Facts:
bagol | Π tezas | Δ dudro | Λ e
beskos | Π trenis | Δ brudo | Λ b
biflel | Π tradrur | Δ ploskuper | Λ b
bogri | Π liber | Δ gunum | Λ e
boses | Π laku | Φ kotru | Λ d
brafak | Π tusem | Φ brubin,lugim | Δ keklam | Λ d
braruben | Π tezas | Δ droklel | Λ c
brekis | Π flaplu | Δ zanol | Λ c
brepam | Π laku | Φ trulal,greton | Δ gruzom | Λ c
brike | Π tradrur | Φ rabis,tanis,fibrem | Δ biflel | Λ d
broklol | Φ geklis,vobe
brubin | Π pligrin | Λ e
brudo | Π trenis | Δ lomiklil | Λ a
debrim | Π galuro | Δ duvuk | Λ a
degre | Π plakle | Λ e
devus | Π gradapur | Δ grukek | Λ e
dizas | Π gradapur | Λ b
droklel | Π tezas | Δ limaku | Λ a
dudro | Π tezas | Δ klabok | Λ b
duvuk | Π galuro | Φ keklam,gunum | Λ a
favar | Π nefu | Δ flesi | Λ a
fevus | Π liber | Φ trela,liber | Δ gafuplal | Λ b
fibrem | Π stupul | Δ stufun | Λ a
fladifer | Φ tezas,flesi
flafom | Φ kuvil,droklel
flafos | Π galuro | Φ rizak,kibro | Δ plotim | Λ a
flaplu | Φ pligrin
flazol | Π meskul | Δ tisal | Λ c
flepa | Π geklis | Λ a
flesi | Π nefu | Δ soplol | Λ d
flifiklam | Π kagra | Φ rafo,braruben,skazu | Δ gruflin | Λ b
flimegror | Π trenis | Δ floskozis | Λ a
floskozis | Π trenis | Δ beskos | Λ e
gafuplal | Π liber | Δ gavon | Λ a
gavon | Π liber | Λ e
gelu | Π tusem | Φ sufa,flimegror,limaku | Δ rafo | Λ c
gimam | Π laku | Φ tisal | Δ brepam | Λ b
gragro | Π plakle | Δ ziplu | Λ b
gralo | Π liber | Δ kader | Λ a
greton | Π geklis | Δ flepa | Λ e
gronas | Π trenis | Δ flimegror | Λ d
gruflin | Π kagra | Φ zipa,stutremis | Λ a
grukek | Π gradapur | Δ dizas | Λ b
gruzom | Π laku | Δ boses | Λ b
gunum | Π liber | Δ gralo | Λ d
kader | Π liber | Δ fevus | Λ b
kazuflir | Π galuro | Δ debrim | Λ b
kefli | Π stigen | Δ zegin | Λ a
keklam | Π tusem | Δ reflun | Λ a
kibro | Π trulal | Λ d
klabok | Π tezas | Δ braruben | Λ c
klafiles | Π fiklir | Φ kefli,skazu | Δ trudal | Λ b
klavul | Π meskul | Φ floskozis,kotru,tusem | Δ stivok | Λ b
klesteflo | Π flafom | Φ kefli,kuvil | Δ tibu | Λ d
kligukes | Π fiklir | Δ sufa | Λ a
klisum | Π broklol | Δ trebram | Λ a
kloste | Π geklis | Δ sogril | Λ b
klupli | Π fiklir | Δ klafiles | Λ a
kotru | Π fiklir | Δ tofla | Λ d
kuvil | Π flaplu | Λ b
laku | Φ plugroskes,debrim
lidribu | Π stigen | Δ mamonam | Λ a
limaku | Π tezas | Λ b
lomiklil | Π trenis | Φ grukek | Δ sogoda | Λ a
lostik | Φ tanis,rilurel,skazu
lugim | Π stupul | Δ zipa | Λ d
luker | Π fegroplam | Φ floskozis | Δ tabe | Λ a
mamonam | Π stigen | Φ grukek,lidribu | Δ skebrabrel | Λ a
matar | Π meskul | Φ fiklir,tisal | Δ flazol | Λ e
mebrumum | Π broklol | Δ zelaflu | Λ b
midras | Π ginubir | Φ favar | Λ d
midri | Π nefu | Λ d
mobra | Π stigen | Δ kefli | Λ c
nefu | Φ tabe,skebrabrel
nobam | Π broklol | Δ klisum | Λ a
nuvik | Π tradrur | Λ b
pezirar | Π fiklir | Δ kligukes | Λ c
pilum | Π nefu | Δ midri | Λ c
plakle | Φ trenis,stutremis
planon | Π plakle | Φ mobra | Δ degre | Λ e
plazutom | Π rilurel | Φ zipa,reskek | Δ rolal | Λ c
ploskuper | Π tradrur | Δ skaskon | Λ e
plotim | Π galuro | Δ kazuflir | Λ c
plugroskes | Π flaplu | Δ kuvil | Λ b
rafo | Π tusem | Δ reskek | Λ c
reflun | Π tusem | Φ sazunu,flimegror | Δ gelu | Λ c
reskek | Π tusem | Λ c
rizak | Π rilurel | Δ tozadrim | Λ e
rolal | Π rilurel | Λ b
sazunu | Π pligrin | Δ tritram | Λ a
seni | Π fegroplam | Δ luker | Λ b
skaskon | Π tradrur | Φ stedrik,vobe,nuvik | Δ stuner | Λ b
skazu | Π fiklir | Δ taku | Λ a
skebrabrel | Π stigen | Δ trela | Λ d
sogoda | Π trenis | Λ a
sogril | Π geklis | Φ midri,droklel | Δ greton | Λ b
soplol | Π nefu | Δ pilum | Λ d
stedrik | Π fegroplam | Δ seni | Λ e
stivok | Π meskul | Φ liber | Δ tuski | Λ b
stufun | Π stupul | Φ mebrumum | Δ lugim | Λ c
stuner | Π tradrur | Φ seni | Δ stutremis | Λ b
stutek | Π rilurel | Δ rizak | Λ d
stutremis | Π tradrur | Δ nuvik | Λ a
sufa | Π fiklir | Δ skazu | Λ d
susti | Π laku | Φ bagol,gragro | Δ gimam | Λ a
tabe | Π fegroplam | Λ a
taku | Π fiklir | Λ c
tanis | Π flafom | Λ a
tibu | Π flafom | Φ reskek | Δ vekavar | Λ a
tisal | Π meskul | Δ klavul | Λ a
tofla | Π fiklir | Φ grukek | Δ pezirar | Λ a
topli | Π flaplu | Δ brekis | Λ b
tozadrim | Π rilurel | Φ mobra | Δ plazutom | Λ c
tradrur | Φ dizas,kibro
trebram | Π broklol | Φ tabe,pilum | Λ a
trela | Π stigen | Δ mobra | Λ a
tridro | Π rabis | Λ c
tritram | Π pligrin | Δ brubin | Λ d
trudal | Π fiklir | Φ pilum | Δ kotru | Λ a
tuski | Π meskul | Λ a
vekavar | Π flafom | Δ tanis | Λ a
vobe | Π plakle | Δ gragro | Λ c
vudu | Π stigen | Φ tritram | Δ lidribu | Λ c
zanol | Π flaplu | Δ plugroskes | Λ a
zegin | Π stigen | Φ stutremis | Λ b
zelaflu | Π broklol | Φ dudro,kloste,bogri | Δ nobam | Λ b
zipa | Π stupul | Λ d
ziplu | Π plakle | Φ gruzom,klabok | Δ planon | Λ e

Known rows:
[  0   8   8 -12 -15  10   1  24 -10   8  -2  -1   6 -31 -14   7   3   2
   4   0   5  -2   2  -1  15  -8  -5  12  -3  20] : kotru
[  5 -19  -7 -24 -13 -45  -7   3   1  -2   4  -5  -8  23   2   1  13  -5
  -3   8  19  25   2   9  -6  17  16  -5  -3 -14] : duvuk
[-18  -5 -20  -6  -4  11   7   4   0  29  -5   3   6   6   4  -2   3  11
  -9 -18  -3  -5  -1   6  14   1 -11  -5  -7  -5] : tridro
[-14  10   4  -8  21  -2   0  21   5   3   0  -5  10  -3 -23   4  -5   0
   6  -8  -8  -2   0 -10  24  -3   4  -4  -9  21] : skebrabrel
[ -3 -14  -3 -20  -3 -12   0   2   2  19  -3   9   7   7  -2   5   9  20
 -13 -19   7  14   3   8  13   2   6 -10 -11  -9] : pilum
[ -9  22   1  13  15  -3  -9  27   5 -13  -8  -6  16 -51   2  12  14 -52
  23  26   6 -20   7 -10  -5   4  10  10  15   3] : matar
[  4   0  -5  15  -1  27  15  -7 -16   5  10 -13   8  19  -1   3  -2   9
  -2   3 -30   2   6  10 -11 -15 -12  -1  -2 -11] : meskul
[-11  27   2  11   9  -7   3  14   0  -5 -16  18  12 -40  24  -2  12 -26
   4   8   1 -23  -2 -11 -12  11  -3  -9  15  -2] : flafos
[  3  -1   0   9   5   7  11 -10   3  21 -18   5   4 -19 -12   2  -2  -2
  11 -17   5  -5   2 -10  16  -3  -5  -6   3  -1] : gralo
[  4   2 -15  -5 -35 -27 -50 -36   9  25  18 -33  -8  41  -2 -41  11   8
   0 -25   7 -18  19 -40  15  -3  11  12   8   4] : stutremis
[  4   2  -6  14  -3  25  15  -4 -19   2  12 -12   9  20   1   3  -3   9
  -2   5 -32   3   4  11 -12 -15 -13  -2  -5  -9] : pligrin
[ -6  -8   0 -12  -1  -4  -1   1   5  22  -7   8   7   1  -1   4   7  20
 -12 -23   3   6   7   2  13   0   0  -6  -8  -6] : braruben
[  7   9   7  16   5  -4   6   1   9 -46 -11  18 -16  -4  31   1   2  -6
  -4  17  17  -7 -11  -8 -18   6  -5  -9  11  -3] : sogril
[ -4  17  -3   3  -6 -26 -11   4   2  -2  -8   1   5 -13  20 -11  14 -22
   3   3   7 -13   1 -17 -13  13   4  -7  11  -4] : tibu
[  5  12 -11  12  -8  -5  16   5 -20 -16   7 -11  11  18  18   3  12 -14
  -3  24 -24   4  -1   8 -34   1  -8 -10   0 -18] : broklol
[ -6  17  17   4  -9  24   5  16  -9  16  -8  14   4 -46   5 -10  -6   1
   5 -16  -2 -22  -2  -7  13  -5 -14   6  12  24] : klupli
[  6   2  11  17  10  29   6 -17  10 -19  -7  18 -15  -8   9  -7 -17  13
  -4  -2   7 -15 -12  -7   7 -11  -4  -1   8   9] : gragro

Rows:
No name comes twice in this set of rows, the named rows included.
[  4 -13 -12 -27 -11 -45 -10  13   3 -12   6 -15   1  17  -9  15  20 -12
  -1  20  20  28   6   7  -7  14  17   2 -14 -14] => boses
[ -6   9  -7 -14  -7 -28   0   9   1   7 -11  12  11  -8  15   0  17  -7
 -10  -2   7   0  -3  -3 -13  17   3 -17  -5  -9] => brepam
[-12   2  12  -2 -22 -37  -4  16  13  23   0  21 -26 -19 -11  -7 -36 -34
  11  -7  -2   3 -16  11 -76  56 -31  29 -10  27] => tofla
[  7   1  10  15   9  26   5 -16   9 -22  -5  16 -17  -2   8  -6 -16  14
  -4  -1   8 -11 -13  -6   5 -10  -4  -1   7   8] => seni
[  2   8 -17 -16 -27 -49 -21  -8   1   8  -1  -7   5  20  15 -18  25  -6
  -9  -9  11  -3   5 -22 -11  16   8 -13  -3  -9] => plazutom
[ 16   7 -12   3 -29 -56 -34 -27   7 -36  18 -28 -34  78  19 -45   4  -3
  -1  -4  16  -9  -9 -51  -5  12  11 -15   6  18] => zegin
[  9  -7   8   9   5  18   1 -19   9 -20  -1  12 -18  10   4  -5 -18  19
  -6  -2  11  -4 -12  -1   7  -8  -2   0   5   7] => kazuflir
[ -2   1  -2  -3   2 -21 -16  19   6 -10  -1 -18   3 -17 -10  12  12 -41
  19  24  11   3  10  -1  -2   8  17  14   6   0] => ziplu
[ 12 -23  -5  -5  -5 -12   5 -17   3  20  -9  -7  -6  12 -19   6  -1   8
   8 -18  14  20   4   3  18   3   2  -3  -7  -8] => gafuplal
[-16  34  -3   4  11  -5  -6  24   5 -10 -14   7  20 -46  13   9  18 -26
   4  20   3 -21   6 -13 -16   1  -1   7   5  -3] => brike
[ -3 -16  -3 -20  -3 -12  -3   0   5  23  -2   5   4  12  -6   4   5  24
 -12 -24   6  16   6   6  12   2   3  -7 -12  -8] => rafo

The same nodes again, as new rows of numbers:
Known rows:
[ 12  -4  14   2 -40   0   6   3 -11  -9 -16  -3   9  -4 -13   5   6  13
  11  -5  13  -1  10  18  -6   6] : klafiles
[  0   1   1   1   7  11   1   1   4   1 -16  12   3  -3  -1   4   1   1
   6 -16   8   2 -19   1  -1  -8] : klupli
[ -5  -1   7   1  10   2   7  -4   0   8  -8   9  -6 -14   3   2  -2   1
   0  -6   3  -6 -11  -2  -1 -19] : gunum
[  2   0   3   7   9   0   4  -1  -3   3  -5  10   7 -13   3   4  -1   2
   1 -10   3   0   4   3  -1 -10] : gralo
[12  2  3  8  8 -5 -5  2 -2 -1 -8  0  6 -9  9  5 -3  2  6 -7  4 -2 -4  5
  0  1] : luker
[ -5  -1   2   1  15  -3   5  -4   0  10  -1  -1  14 -20   2   0   0  -2
  -2  -9   6  -3  -2   8   5 -13] : plotim
[-15  -3   4   9   3   5   0   7  -7   3 -13  -2 -21  14  -7   7  -6   4
  23  -1   2   5  -9 -12  -1 -16] : grukek
[ -8  -2   6   8  -5   3  -3   0 -12   1  -9  -1 -15  17  -2   9  -5   2
  22   5   2   2  -6  -9  -3  -7] : dizas
[ 13   3   4  -2   8  -8  -6   0  -1   0 -10 -13   5 -17   4   1   1   6
   0 -11   8  -2  -8  19   6  -6] : brafak
[ -2   0   4   5  10  -8   2   3   3   4   8  -4  13   7   4   4  -4   5
   4 -10   6  -4  14 -22  -4  -7] : ginubir
[  0  -1   5   8  -3  -6  -5   2 -11  -1 -13  -6 -12  19  -5   6  -3   6
  18  -1   4   5   1   5   3 -11] : biflel
[  2  -6  13   6 -14   6   8  10  -1   9  -3   7  -2 -21   3  -1  -1   7
  -5  -4  -4  -5   2 -16 -12   1] : droklel
[  9  -2  14   1 -15 -14  -1   4   3  -2   6 -30  26   2   4   2   0  10
   0  -6   9  -7  22 -11  -4   9] : flafom
[ -7  -9  18   2 -23   6  10   8   3   9  -4  -5   3 -24   1  -6   0   7
   2   0   1  -7  -7 -15  -9  -2] : tanis
[ -5   0   8   5  11  14   4   2  -3  10  -3   0  -6 -27   6   8  -6   0
  -2  -7   2 -11  -1  -4  -6  -5] : skebrabrel
[ -7  -1   4   0   8   2   0  -2   0   5 -10 -13   1 -14   2   2  -1   0
  10  -6   7  -3 -12   6   6 -14] : stutek
[  1   1   6   2  15   1   4   3   1   7  -4   0   4 -14   3  -2  -1   3
 -12  -6   6  -5  -9  12   1  -9] : brekis

Rows:
No name comes twice in this set of rows, the named rows included.
[  9  -9  18  13 -38  19  18   7  -6  13   6  29  12 -17   1   2   1  10
 -25  -7 -13  -1  22 -31 -25  18] => skazu
[  7   0   9  11  -1  -3   7  -3 -17   8  10  22  12   0   6   4  -5   2
 -15   6  -5  -4  26   2 -10   3] => gavon
[  8   2   5   1   7   1  -5   0  -5  -2   0 -11   6 -26   9  10  -5   1
   6 -10  10  -8   5  16   0   3] => mamonam
[ -2  -5  11   5  -9   6   6   0  -4  10   1  -5  10 -14   3   2   0   2
  -6  -6  -5   0   5 -12  -6   2] => midri
[  0   1  -7  -3 -24 -27  -9  -5   4   9  14   4  20  34   8   6  -6   5
 -19   6  11  -9  30   5   0  -6] => plakle
[ -1   1   4   9  11  21   0   6  -1   9 -10  11  -6  -4   1   4  -1   0
  -8 -17  -4   1 -18 -20  -9  -3] => kotru
[  7   0  11  16  -2  20   8  -6  -9  11   3  32  11   3   9   8  -5  -5
 -17  -2  -9  -4   9 -21 -20  14] => sufa
[-12   0   3   2  27   4   5   6   5  11  -8 -11  -9 -20  -1  -4   0   1
  -8 -14   1  -1 -24  -5   3 -18] => vobe
[-11  -3  -7  -3 -22   1   0  -2  -1  20   2  25  -2  17   6   2  -7   2
 -38   4   2  -6   9   6  -3 -20] => zipa
[ -4   0   2   4  14   7   3  10   2   5  -6  -4 -18 -27   4   8  -5   6
  -2 -14   8  -8 -14   3  -4  -8] => lidribu
[  5  -1   2  13  12   9   7  10  -5   9   4  14  -7 -33   5  10  -6   8
 -15 -18  -1  -4  11   0  -8  -2] => trela
[ -3  -1   5  11  13  17  10   4  -7  18   9  10  -1 -31   8   4  -7   1
 -21  -9  -3  -9   8  -1 -12  -1] => mobra

